The symbols move the units like this.
state | t j
q859 | q619 q917
q962 | q68 q251
q815 | q300 q149
q880 | q20 q70
q938 | q169 q885
q543 | q708 q962
q800 | q711 q348
q734 | q664 q359
q910 | q20 q928
q243 | q668 q680
q38 | q680 q999
q766 | q722 q359
q385 | q37 q999
q529 | q991 q106
q299 | q938 q251
q587 | q396 q243
q348 | q711 q232
q61 | q841 q629
q708 | q36 q68
q220 | q368 q619
q574 | q629 q680
q251 | q821 q938
q359 | q385 q352
q664 | q766 q852
q163 | q891 q880
q94 | q795 q543
q129 | q977 q396
q852 | q778 q800
q300 | q515 q852
q364 | q885 q220
q106 | q574 q841
q153 | q352 q910
q68 | q816 q821
q241 | q128 q385
q396 | q948 q795
q999 | q174 q991
q778 | q668 q711
q871 | q437 q153
q668 | q243 q583
q169 | q425 q880
q101 | q930 q339
q368 | q70 q315
q454 | q766 q815
q36 | q94 q816
q20 | q941 q21
q160 | q910 q722
q81 | q129 q669
q70 | q94 q254
q515 | q664 q778
q128 | q243 q38
q425 | q251 q299
q795 | q363 q629
q583 | q841 q61
q26 | q583 q930
q149 | q852 q300
q917 | q962 q425
q841 | q26 q668
q711 | q149 q128
q21 | q160 q300
q891 | q241 q871
q669 | q396 q885
q928 | q21 q454
q816 | q543 q917
q885 | q880 q368
q315 | q254 q891
q73 | q871 q941
q977 | q938 q948
q722 | q928 q241
q37 | q734 q664
q680 | q348 q174
q476 | q999 q529
q991 | q587 q574
q352 | q73 q20
q232 | q38 q476
q821 | q917 q169
q437 | q163 q722
q948 | q81 q363
q930 | q61 q747
q629 | q747 q977
q174 | q232 q587
q747 | q629 q129
q363 | q94 q36
q339 | q747 q81
q254 | q220 q859
q941 | q153 q359
q619 | q315 q163

In the rows, 161 means zero.

The rows follow the links: the fewer symbols apart two units are, the more alike their rows tend to be.

Each row is also shifted at random along 5 hidden directions that mean nothing.

Rows with their units:
154	172	145	166	150	143	142	146	126	183	146	147	160	171	186	159	169	195	157	167	106	171	114	169	164	153	177	185	128	176	119	176	194	159	155	109	171	176	187	144	167 -> q454
126	182	166	130	157	142	176	163	199	168	128	117	157	184	174	124	178	158	159	210	130	194	132	165	186	130	170	186	151	175	172	196	166	174	175	128	151	171	162	145	160 -> q734
115	127	231	140	159	132	187	171	176	168	165	165	156	163	119	193	188	124	201	184	187	198	149	143	149	131	156	184	193	150	206	200	95	171	150	152	110	154	128	153	132 -> q396
250	157	151	160	163	138	197	160	176	135	136	180	134	176	152	186	127	199	152	178	168	180	182	163	149	176	168	152	152	146	154	148	172	135	158	197	163	178	193	156	176 -> q891
204	184	170	154	145	139	168	158	165	159	134	133	165	180	156	179	167	170	170	206	112	211	121	162	172	136	183	183	140	182	117	183	174	164	188	135	148	191	199	153	189 -> q928
121	168	156	144	156	171	158	150	85	164	122	198	184	212	151	194	131	213	220	105	132	204	123	115	121	142	176	192	171	173	112	171	182	163	167	146	142	200	205	154	166 -> q941
134	144	160	169	177	163	138	129	101	205	147	164	149	158	208	164	154	219	176	141	146	126	130	167	147	163	156	179	133	166	150	163	208	177	114	116	174	158	182	121	130 -> q149
230	186	176	128	163	146	190	184	196	140	121	138	164	196	134	164	149	153	179	206	156	214	161	139	164	134	167	162	168	169	156	187	163	163	197	167	138	189	183	164	184 -> q153
137	184	133	149	141	147	155	147	156	171	140	135	171	180	176	126	176	181	155	174	102	183	115	176	182	150	187	196	145	173	137	182	175	156	180	122	173	176	179	160	178 -> q766
164	163	166	148	167	148	150	145	159	193	151	135	153	159	185	145	170	176	169	183	143	153	127	186	175	150	169	180	143	171	176	175	187	186	143	122	171	159	169	136	145 -> q815
194	126	182	174	142	141	199	168	195	139	163	173	118	140	123	209	176	157	144	206	175	186	172	165	142	165	160	149	136	165	153	138	132	144	158	182	147	154	155	156	123 -> q885
216	170	140	126	182	172	153	171	115	175	129	165	183	207	154	140	117	203	188	115	151	156	147	125	140	158	161	181	173	160	147	176	205	159	164	135	167	182	179	143	148 -> q910
145	203	154	167	157	181	174	156	170	143	145	162	160	153	174	127	176	152	140	162	187	138	195	156	201	166	146	160	177	123	160	177	142	159	185	197	173	139	153	171	197 -> q529
176	128	174	153	146	142	197	135	170	139	158	204	155	156	130	217	138	173	210	159	169	222	132	183	151	163	198	185	187	172	206	134	132	181	145	197	160	167	192	166	167 -> q315
155	190	174	167	187	187	184	154	131	157	133	183	139	157	182	161	152	178	154	150	211	127	196	132	177	160	126	159	167	113	151	177	159	153	159	192	165	150	164	143	164 -> q476
141	181	151	150	165	146	169	157	173	171	128	130	146	177	188	129	174	185	133	203	129	155	146	161	182	143	157	176	136	157	139	198	185	155	167	124	163	174	171	132	167 -> q37
81	190	197	164	155	169	200	138	167	145	131	172	153	156	163	176	188	147	184	178	186	193	153	151	196	137	160	190	181	135	172	187	111	183	175	189	153	153	171	157	181 -> q174
133	196	183	179	169	161	187	140	181	154	130	153	131	155	203	154	177	178	145	212	184	149	182	172	191	148	142	155	147	133	158	187	161	164	162	183	160	150	181	147	175 -> q128
82	116	144	188	126	136	166	129	143	137	166	210	139	158	151	204	162	218	144	141	139	181	147	179	125	187	185	163	141	168	130	123	151	125	137	176	169	169	179	173	159 -> q368
193	191	182	173	166	161	179	163	158	163	153	163	146	134	162	155	182	152	130	183	197	132	197	154	203	167	139	163	170	100	148	191	132	146	177	186	162	143	147	146	184 -> q587
158	137	156	152	142	143	146	172	148	176	191	162	172	140	133	140	189	139	135	131	144	143	149	160	169	183	163	186	174	134	161	185	124	136	153	133	159	156	111	162	151 -> q948
189	136	155	159	168	143	136	161	115	185	210	191	188	136	148	180	150	139	164	108	144	148	127	168	171	179	182	195	185	132	162	182	145	141	143	140	163	189	145	148	195 -> q363
155	164	154	147	169	152	154	169	163	170	130	131	156	197	181	135	155	202	149	187	129	158	157	147	143	144	148	155	131	179	133	179	204	145	163	123	152	180	177	142	145 -> q21
173	173	146	157	177	170	156	133	150	192	151	149	151	144	205	115	171	182	150	159	164	114	148	188	198	171	162	184	154	144	184	169	184	184	135	138	197	138	157	131	148 -> q711
172	171	155	193	160	193	156	177	140	141	181	173	142	137	152	205	163	136	143	155	151	169	162	143	145	162	149	139	120	192	96	116	172	159	175	163	167	164	170	162	136 -> q251
188	168	159	151	174	163	150	130	137	196	155	146	162	148	194	135	169	172	183	154	151	145	114	190	186	158	178	195	160	163	190	166	180	199	137	124	186	151	171	134	149 -> q852
181	191	143	125	142	146	179	168	203	149	125	126	174	191	154	119	166	164	156	192	117	203	134	168	184	147	184	188	163	179	168	187	165	162	192	146	165	179	170	163	184 -> q722
114	126	173	170	125	131	164	162	153	161	175	171	148	150	128	174	202	164	133	161	148	159	157	158	145	165	158	174	151	148	131	175	121	129	147	139	144	152	131	162	132 -> q669
176	123	164	165	199	138	150	187	160	168	208	170	156	155	167	171	130	143	130	160	164	129	179	161	145	175	150	144	164	137	168	172	166	120	137	155	145	193	143	146	183 -> q94
142	153	176	141	175	154	155	149	171	186	142	130	152	171	190	136	163	175	178	186	155	154	136	176	163	142	162	171	151	176	191	175	186	188	137	119	164	156	169	133	130 -> q300
157	164	149	167	166	158	142	138	146	195	154	137	153	155	203	137	171	190	154	173	134	135	134	187	173	158	161	170	136	168	154	165	196	173	138	117	181	155	170	140	151 -> q515

Start here and follow the symbols in turn, left to right. Where do you end up?
Answer with the unit's name.
39	180	194	191	147	179	156	125	98	159	142	207	171	172	177	208	177	193	205	125	192	165	169	134	140	147	144	165	175	137	131	177	137	169	156	180	137	150	187	171	176
j j: q174
87	137	103	152	119	158	172	158	184	125	158	169	148	169	131	137	161	178	134	138	129	185	146	171	145	189	191	169	151	184	156	112	148	136	177	170	189	159	146	192	129
t j t: q160
156	207	124	142	145	161	182	151	150	160	126	149	159	169	170	112	171	175	139	162	128	172	144	159	213	160	173	198	161	129	145	193	158	149	189	154	183	164	164	154	192
j j j: q574
107	207	172	182	130	154	188	145	183	134	147	160	152	142	163	161	210	136	139	199	163	189	172	163	209	146	163	171	166	130	142	189	111	162	200	196	155	152	162	175	214
j t: q629
161	112	147	184	157	125	175	162	187	141	184	186	127	149	157	188	145	192	111	183	152	153	187	180	133	187	164	134	133	152	144	140	167	105	138	179	168	178	167	161	172
j t j: q619
106	191	130	143	144	149	183	134	151	151	115	166	162	187	170	138	163	203	165	154	128	198	131	169	180	160	191	202	166	149	158	174	158	156	178	167	178	174	187	166	188
t j j j: q991
76	175	166	165	172	182	168	122	135	175	138	173	142	154	203	146	174	188	174	149	179	140	149	164	183	158	151	192	164	137	175	174	156	177	140	156	178	143	167	141	146
t t: q149
187	174	189	146	166	145	173	146	168	184	137	134	157	156	172	160	180	156	189	204	141	194	111	182	194	132	179	196	155	177	180	191	163	198	162	127	158	164	180	132	165
j t: q778
145	132	169	129	174	130	159	195	220	169	190	135	167	161	145	103	168	115	127	179	178	132	186	165	169	173	155	160	189	133	223	196	128	135	153	151	147	154	90	165	156
j j j: q948
139	153	146	158	151	190	170	182	174	144	170	153	143	151	138	146	178	131	150	149	162	165	165	144	153	163	154	153	146	190	158	122	145	166	174	156	169	137	128	172	98
j t t: q20
118	177	114	170	131	184	147	155	176	132	209	162	184	122	137	167	175	92	159	127	105	213	112	187	192	169	207	186	163	206	161	110	143	177	191	168	192	172	156	194	193
t t j j: q169
114	128	134	187	147	143	174	158	211	121	179	175	128	150	168	174	155	181	109	184	145	165	187	186	138	185	168	129	121	177	143	115	167	117	154	190	173	167	170	182	164
j j: q425
122	145	227	157	209	164	172	154	184	186	128	139	128	183	213	177	152	190	195	230	206	149	185	160	127	120	122	123	137	179	197	176	193	191	121	149	130	146	182	127	115
t t t: q668
129	148	188	159	194	174	164	183	182	147	203	167	162	151	158	205	135	98	182	171	163	199	154	147	146	142	163	145	164	192	182	145	157	172	163	166	136	190	164	157	173
t t j: q962
